Here is a tiny trained network, its code and every weight. The questions are about switching its units off for an input and a target symbol, where a switched-off unit gives its printed mean instead of its output.

import numpy as np


def w(rows, s, z=0):
    codes = np.array(rows[::2]) - 128.0
    scale = np.full(codes.shape[1], s)
    scale[-1] = z or s
    return codes * scale


def f(y):
    return y / 2 * (1 + np.tanh(0.7978845608 * (y + 0.044715 * y**3)))


def softmax(a):
    e = np.exp(a - a.max(-1, keepdims=True))
    return e / e.sum(-1, keepdims=True)


def log_softmax(a):
    a = a - a.max(-1, keepdims=True)
    return a - np.log(np.exp(a).sum(-1, keepdims=True))


def net(x, mask):
    ids = ['ΔΠΩεζηλμτ'.index(c) for c in x.split()]
    T = len(ids)
    res = E[ids] + P[:T]
    u = 0
    for l in range(2):
        r = res
        for j in range(2):
            rows = slice(2 * j, 2 * j + 2)
            q, k, v = (r @ M[l][rows].T for M in (Q, K, V))
            z = softmax(np.where(np.tri(T) > 0, q @ k.T / 2**0.5, -1e9)) @ v
            o = O[l][rows]
            res = res + np.where(mask[u + j], z, o[:, -1]) @ o[:, :-1]
        u += 2
        y = f(res @ A[l][:, :-1].T + A[l][:, -1])
        res = res + np.where(mask[u : u + 4], y, B[l][:, -1]) @ B[l][:, :-1]
        u += 4
    return log_softmax(res[-1] @ U[:, :-1].T + U[:, -1])


Q, K, V, O, A, B = {}, {}, {}, {}, {}, {}
E = w([
[229,163,123,166,199,173,181,157,128],'Δ',
[183,211,105,151,91,131,180,216,130],'Π',
[102,124,48,140,137,126,127,204,114],'Ω',
[134,160,87,38,71,141,87,194,161],'ε',
[108,93,251,74,128,127,80,177,134],'ζ',
[133,111,132,221,142,103,108,124,49],'η',
[44,219,145,154,151,167,107,213,51],'λ',
[173,143,147,82,181,134,99,123,64],'μ',
[131,149,113,57,227,125,161,232,136],'τ',
],0.018)
P = w([
[88,209,142,67,191,28,146,48,180],'0',
[160,191,151,150,187,19,51,78,177],'1',
[93,155,114,105,173,162,159,15,201],'2',
[171,144,146,181,154,81,40,126,134],'3',
[97,115,108,93,148,194,159,61,156],'4',
[172,112,141,164,142,109,39,156,98],'5',
[107,86,119,94,132,219,159,82,128],'6',
[178,106,127,158,131,150,33,180,102],'7',
[106,67,118,90,108,241,173,107,118],'8',
[184,73,139,153,119,149,30,225,79],'9',
[125,30,128,62,86,255,195,137,119],'10',
[152,96,133,99,134,153,72,204,103],'11',
],0.0096)
Q[0] = w([
[81,144,110,144,120,3,194,103,137],'0.h0',
[120,145,123,184,144,230,93,126,93],'0.h0',
[135,101,120,183,142,100,161,53,106],'0.h1',
[117,131,104,153,128,123,147,99,198],'0.h1',
],0.0068)
K[0] = w([
[75,190,180,75,147,1,142,104,245],'0.h0',
[187,13,114,120,55,236,100,138,95],'0.h0',
[57,204,150,166,129,77,120,136,131],'0.h1',
[117,216,182,191,132,66,124,48,206],'0.h1',
],0.0054)
V[0] = w([
[130,205,104,65,164,2,168,94,189],'0.h0',
[234,102,133,148,181,141,130,55,152],'0.h0',
[160,118,138,78,156,189,72,245,113],'0.h1',
[148,171,119,193,167,255,48,108,176],'0.h1',
],0.0067)
O[0] = w([
[104,141,101,176,151,212,63,29,111,103],'0.h0',
[108,148,124,102,135,75,116,123,42,56],'0.h0',
[145,78,121,136,140,182,164,170,110,254],'0.h1',
[143,115,121,10,142,91,135,156,108,160],'0.h1',
],0.012,0.0077)
A[0] = w([
[213,208,56,174,136,118,216,138,104,248],'0.n0',
[116,137,100,98,99,183,126,126,2,227],'0.n1',
[105,111,148,120,103,134,171,146,117,224],'0.n2',
[157,130,116,166,141,151,58,201,77,150],'0.n3',
],0.007,0.0015)
B[0] = w([
[19,138,180,107,64,21,117,120,140,168],'0.n0',
[100,88,138,65,159,226,131,144,174,211],'0.n1',
[102,156,110,60,157,138,152,135,87,191],'0.n2',
[159,182,58,62,133,50,94,234,254,254],'0.n3',
],0.0086,0.0083)
Q[1] = w([
[152,105,99,144,113,90,178,53,96],'1.h0',
[57,109,133,116,114,189,151,136,122],'1.h0',
[209,153,132,162,118,20,2,126,130],'1.h1',
[175,127,140,87,168,95,83,206,182],'1.h1',
],0.0097)
K[1] = w([
[113,149,132,153,152,109,55,113,126],'1.h0',
[176,144,139,119,129,99,63,173,183],'1.h0',
[53,120,119,159,115,190,197,49,88],'1.h1',
[124,87,139,75,83,158,254,144,98],'1.h1',
],0.0091)
V[1] = w([
[162,153,140,118,253,135,158,140,114],'1.h0',
[117,194,94,232,194,95,205,137,68],'1.h0',
[105,156,253,142,86,152,64,132,89],'1.h1',
[235,94,182,137,137,132,117,109,116],'1.h1',
],0.008)
O[1] = w([
[161,57,51,200,244,115,201,85,104,235],'1.h0',
[1,145,77,38,237,125,193,169,126,2],'1.h0',
[170,175,234,250,146,139,199,132,58,98],'1.h1',
[154,109,98,112,103,55,47,215,66,35],'1.h1',
],0.007,0.0094)
A[1] = w([
[62,81,129,60,178,102,70,81,233,98],'1.n0',
[103,195,116,112,126,161,68,125,76,254],'1.n1',
[88,170,180,134,142,139,99,152,174,107],'1.n2',
[41,156,97,63,89,159,50,226,2,95],'1.n3',
],0.0074,0.0042)
B[1] = w([
[180,178,69,177,20,109,254,182,26,254],'1.n0',
[78,69,109,19,123,175,100,89,60,175],'1.n1',
[94,115,152,139,122,177,92,161,116,193],'1.n2',
[180,132,124,189,144,65,124,20,87,201],'1.n3',
],0.0087,0.007)
U = w([
[191,119,168,231,87,170,138,151,58,117],'Δ',
[108,72,15,239,75,145,133,127,125,96],'Π',
[114,167,160,63,141,29,161,91,87,178],'Ω',
[84,1,65,148,160,57,59,76,131,255],'ε',
[184,168,121,160,194,192,223,104,254,103],'ζ',
[214,164,109,54,169,126,120,74,84,132],'η',
[187,163,62,104,54,206,50,63,210,56],'λ',
[118,231,110,119,14,121,155,96,130,144],'μ',
[91,149,143,80,147,214,127,190,144,122],'τ',
],0.0053,0.0073)

Each question gives the input, a string of symbols that net reads in full, and the target symbol t.
The units are the heads (2 rows each of Q, K, V and O) and the neurons (one row each of A and B). Each row of codes is followed by its name. A weight is (code - 128) times the scale printed after its matrix; where a second scale follows, it is the last column's (O, A, B and U).
mask holds one flag per unit, layer by layer, with each layer's heads first. A switched-off unit (its flag False) gives its mean, the last column of its rows in O or B, instead of its output. The means were averaged over made-up inputs and are rounded, as every weight is.
A unit's drop is (log p(t) with every unit on - log p(t) with that unit switched off) / (log p(t) with every unit on - log p(t) with every unit switched off).
The circuit of an input: a set's keep is (log p(t) with only the set's units on - log p(t) with every unit switched off) / (log p(t) with every unit on - log p(t) with every unit switched off). Starting from all 12 units, units are removed one at a time, each time the one whose removal leaves the highest keep (on an exact tie, the one counted first), for as long as the keep stays at least 0.8.
units of the circuit, in order: the units of the circuit, biggest drop first
unit that matters most: the unit with the biggest drop
top k neurons: the k neurons with the biggest drops, biggest first
heads that matter: for each layer, one digit per head in row order, 1 if its drop is at least 0.15 and else 0, layers parted by /
input ζ ζ ζ μ η ζ, target Ω: units of the circuit, in order -> (0.h0 0.n1)
input λ ζ Π λ Π λ ζ ζ, target Δ: heads that matter -> 10 / 11
input ζ Δ τ μ ε λ ζ ε Ω, target λ: units of the circuit, in order -> (1.h0 1.h1 0.n3)
input λ ζ λ λ λ ζ λ Ω Ω λ ζ μ, target Δ: units of the circuit, in order -> (1.h0 1.h1)
input λ ζ μ τ μ λ τ τ, target Π: units of the circuit, in order -> (1.h1 1.n0)
input Ω μ λ μ Π λ Ω λ λ ζ, target ζ: heads that matter -> 10 / 01
input λ ζ λ λ λ μ η, target ε: units of the circuit, in order -> (1.h1 1.n0 0.h0)
input ε λ Ω Π, target μ: heads that matter -> 00 / 11
input λ Π η ζ λ μ τ, target ε: units of the circuit, in order -> (1.h1 1.h0)
input λ ζ μ λ μ λ λ ζ Ω λ, target μ: units of the circuit, in order -> (1.h1 1.n0 0.n3)
input Ω ζ λ λ λ Π λ λ ε η τ τ, target Π: units of the circuit, in order -> (1.h1 1.n0)
input λ ζ Ω ζ, target μ: units of the circuit, in order -> (1.n0 1.h1)
input λ λ Π, target μ: units of the circuit, in order -> (0.n0)
input Ω μ τ λ, target Π: unit that matters most -> 1.n0
input ζ ζ τ, target Δ: top 2 neurons -> (0.n3 0.n2)
input ζ λ λ ζ ζ λ ζ ζ λ μ ζ, target ε: top 3 neurons -> (0.n3 1.n0 0.n1)
input ζ ζ Δ ζ λ Π ε Ω, target λ: heads that matter -> 00 / 10
input η ζ Ω ζ ζ ζ ζ η μ Ω, target ε: heads that matter -> 10 / 01
input ζ λ Π λ λ ζ ζ ε λ, target λ: heads that matter -> 00 / 11
input λ λ η λ μ ζ Π μ Π τ λ ε, target ζ: heads that matter -> 11 / 01
